In the rows, 128 means zero.
Each row is followed by its class number.
[131 119 132 140 140 140  89 147 147 151 107 141 139 151 133 109 142 141
 127  78 113 128 152 132 130 128  94 163 135 111 169 133 111  98 149 145
  87 121 118 125 148 180 148  87 117 140 157  99 138 122 128 129  93  97
 111 130 127 166  98 129 138 138 128 145 123 132 155 149 172 104 123 122
 111  94 133 125 143 147 135 129 157 145 197]	1
[ 91 100 122 129 116 114 167 132 144 108 125 160 116 126 131 135 168 136
  99  91 151  76 110 139 121 103 104 170 116 111 155 181 121 162 145 130
 123 124 122 128 135 118 120 118 135 145 230 102 141 103 121 150 110 109
 115 112 135 128 114 139 113 107 122 138  83 129 125 163 156 140 123  77
 131 145 174 142 124 118 138 123 166 139 228]	1
[ 96 122 124 126 121 135 129 137 113 131 121 127 127 123 129 115 129 122
 113 119 123 116 128 139 132 127 122 141 112  93 119 126 115 122 135 132
 123 125 121 127 139 138 157 124 122 147 138 118 151 117 137 135 118 161
 128 115 130 125 124 106 109 115 141 144  97 129 141 153 127 124 121 127
 115 142 152 146 119 132 133 127 156 105 196]	0
[123 132 132 139 119 118 107 110 136 128 134 148 133 127 143  86 142 146
 105 128 127 107 121 133 135 118 130 136 130 122 140 132 120 135 131 132
 119 123 124 108 126 128 175 128 114 135 182  95 134 114 136 131 111 127
 120 135 178 107 115 133 140 123 135 121 123 135 135 167 142 137 124 103
 121 153 149 146 123 128 118 133 172 137 183]	1
[ 67 133 128 115 111 113 137 136 145 100 123 159 120 117 102 125 157 133
  99 116 114  93 124 136 141 107 109 153 108 122 126 133 109 171 116 116
 150 117 128 115 106 102 128 117 111 141 232 109 148 103 125 138 122 135
 142 116 141 118 124 131 126 125 141 124  85 122 128 156 126 162 132 122
 128 152 132 134 115 138 140 120 173 142 208]	1
[100 132 134 144 137 111  54 125 137 179 102 150 158 118 135  95 157 127
 107 123 114 160 128 143 109 128 110 162 160 134 146 137 126 141 158 145
 131 115 109 113 127 173 195 138 129 139 252  93 139 131 140 140 120 107
  98 119 133 105 110 130 127 132 135 114  77 115 130 208 170 114  86 118
 142 147 142 163 110 117 110 129 174 123 222]	1
[120 131 139 110 143 122  73 124 163 139 114 138 122 132 126 122 131 126
 117 111 113 131 118 127 127 129 119 134 126 122 102 144 125 133 141 140
 108 118 143 123 118 150 152 119 128 129 152 107 140 126 111 148 109 122
 120 127 135 128 113 124 130 131 130 138  97 126 125 147 179 118  91 132
 132 122 143 126 123 133 106 117 139 119 190]	0
[123 141 129 142 132 121  81 139 140 149 125 147 139 135 123 105 160 160
 121 120 109 133 133 125 135 109 123 142 117 110 141 129 126 119 113 150
 106 125 134 116 134 160 171 124 131 144 154 132 157 120 116 125 106 155
 134 117 124 137 117 104 129 126 140 132 100 119 136 162 131 121 118 125
 130 134 142 166 132 129 119 129 155 111 231]	0
[121 134 136 128 130 127  73 134 127 104 126 145 114 124 146 111 160 150
 103  84  75  96 134 127 132 119 128 151 144 114 158 145 126 125 153 155
 132  98 132 120 112 105 133  88 142 108 194 104 143 115 142 118  84 104
 109 122 131 130 103 137 141 162 128 128 148 129  90 134 155 121 134 128
 126 119 131 100 128 127 126 133 160 172 174]	1
[120 129 136 134 146 133  69 145 132 171 116 143 154 137 114 123 140 129
 120 124 138 151 131 132 140 143 107 138 149 112 136 126 103 122 143 140
 120 128 139 136 138 201 160 151 112 140 169 132 133 117 122 138 128 153
 116  98 132 122 124 119 115 126 133 123  87 136 127 193 147 115 114 122
 124 150 137 178 130 115 116 119 160 113 238]	0
[127 138 144 118 122 120  72 120 102  68 141 153 157 122 131 112 159 134
 116  93 103 102 139 132 147 104 131 139 120 115 136 139 149 141 107 156
 119 121 127 112 124  98 133  98 130 128 196 130 152 117 119 130 109 132
 151 124 131 136  86 142 142 162 114 123 125 121 147 133  76 139 126 122
 128 127 152 124 133 120 139 130 164 163 183]	1
[ 95 140 111 137 112  91  60 129 149  98 124 160 156 125 125 129 136 178
 111 120 109 165 130 139 136 130 136 143  98  99 114 145 123 142 118 144
 143 126 127 131  96 118 157 130 125 132 221 120 152 112 124 126 116 154
 120  99 128  71 127 122 141 122 139 115  79 130 132 179 138 149 125 125
 132 139 137 158 117 149 127 121 150  87 239]	0
